Here is a tiny trained network, its code and every weight. The questions are about switching its units off for an input and a class, where a switched-off unit gives its printed mean instead of its output.

import numpy as np


def w(rows, s, z=0):
    codes = np.array(rows[::2]) - 128.0
    scale = np.full(codes.shape[1], s)
    scale[-1] = z or s
    return codes * scale


def f(y):
    return y / 2 * (1 + np.tanh(0.7978845608 * (y + 0.044715 * y**3)))


def log_softmax(a):
    a = a - a.max(-1, keepdims=True)
    return a - np.log(np.exp(a).sum(-1, keepdims=True))


def net(x, mask):
    res = np.array(x, float).reshape(1, 2) / 4 @ E
    y = f(res @ A[0][:, :-1].T + A[0][:, -1])
    res = res + np.where(mask, y, B[0][:, -1]) @ B[0][:, :-1]
    return log_softmax(res[-1] @ U[:, :-1].T + U[:, -1])


A, B = {}, {}
E = w([
[134,160,188,224,202,63,79,41],'x0',
[188,152,12,201,228,166,180,184],'x1',
],0.011)
A[0] = w([
[152,134,95,139,134,124,122,128,251],'N1',
[137,146,152,210,217,101,81,25,86],'N2',
[92,156,153,142,185,113,114,100,153],'N3',
[156,116,97,134,113,153,108,88,238],'N4',
[133,247,153,240,194,63,2,42,131],'N5',
[103,88,53,49,78,203,161,206,81],'N6',
[30,97,212,80,50,104,74,54,97],'N7',
[179,147,61,184,203,181,171,113,131],'N8',
[146,192,79,173,195,153,135,182,115],'N9',
[198,156,72,204,160,124,191,177,92],'N10',
],0.0073,0.013)
B[0] = w([
[78,20,135,234,127,32,160,176,245],'N1',
[213,199,168,35,48,239,184,142,202],'N2',
[163,94,129,119,122,92,148,110,172],'N3',
[116,52,134,203,121,72,134,135,230],'N4',
[186,102,114,85,94,147,177,141,254],'N5',
[214,151,135,4,54,207,185,124,207],'N6',
[78,172,34,97,215,77,59,42,231],'N7',
[97,133,72,102,177,78,71,88,219],'N8',
[113,158,81,115,135,122,88,48,197],'N9',
[115,207,78,7,188,183,39,69,198],'N10',
],0.011,0.013)
U = w([
[94,149,94,107,173,124,9,83,132],'0',
[184,131,130,77,48,174,238,149,97],'1',
[90,59,131,248,128,95,154,174,254],'2',
[113,159,159,143,140,162,113,147,73],'3',
[115,166,142,137,125,150,108,155,77],'4',
],0.016,0.0064)

Each question gives the input, the list of numbers given to net, and the class t.
The units are the neurons (one row each of A and B). Each row of codes is followed by its name. A weight is (code - 128) times the scale printed after its matrix; where a second scale follows, it is the last column's (A, B and U).
mask holds one flag per neuron, in row order. A switched-off neuron (its flag False) gives its mean, the last column of its row in B, instead of its output. The means were averaged over made-up inputs and are rounded, as every weight is.
A unit's drop is (log p(t) with every unit on - log p(t) with that unit switched off) / (log p(t) with every unit on - log p(t) with every unit switched off).
The circuit of an input: a set's keep is (log p(t) with only the set's units on - log p(t) with every unit switched off) / (log p(t) with every unit on - log p(t) with every unit switched off). Starting from all 10 units, units are removed one at a time, each time the one whose removal leaves the highest keep (on an exact tie, the one counted first), for as long as the keep stays at least 0.8.
circuit, biggest first: the units of the circuit, biggest drop first
top k neurons: the k neurons with the biggest drops, biggest first
drop when u is switched off: that unit's drop, to one decimal
input [-8,-8], class 0: circuit, biggest first => (N7)
input [-4,-4], class 0: top 3 neurons => (N5 N2 N7)
input [1,-3], class 2: top 2 neurons => (N10 N8)
input [3,0], class 2: top 2 neurons => (N6 N10)
input [4,1], class 1: top 2 neurons => (N2 N5)
input [-6,6], class 0: top 2 neurons => (N10 N8)
input [-3,2], class 2: top 2 neurons => (N2 N5)
input [3,-2], class 2: top 2 neurons => (N6 N10)
input [6,5], class 1: top 3 neurons => (N2 N5 N7)
input [-2,8], class 0: drop when N1 is switched off => 0.0
input [-7,-8], class 0: drop when N7 is switched off => 3.5
input [6,1], class 1: drop when N2 is switched off => 0.1
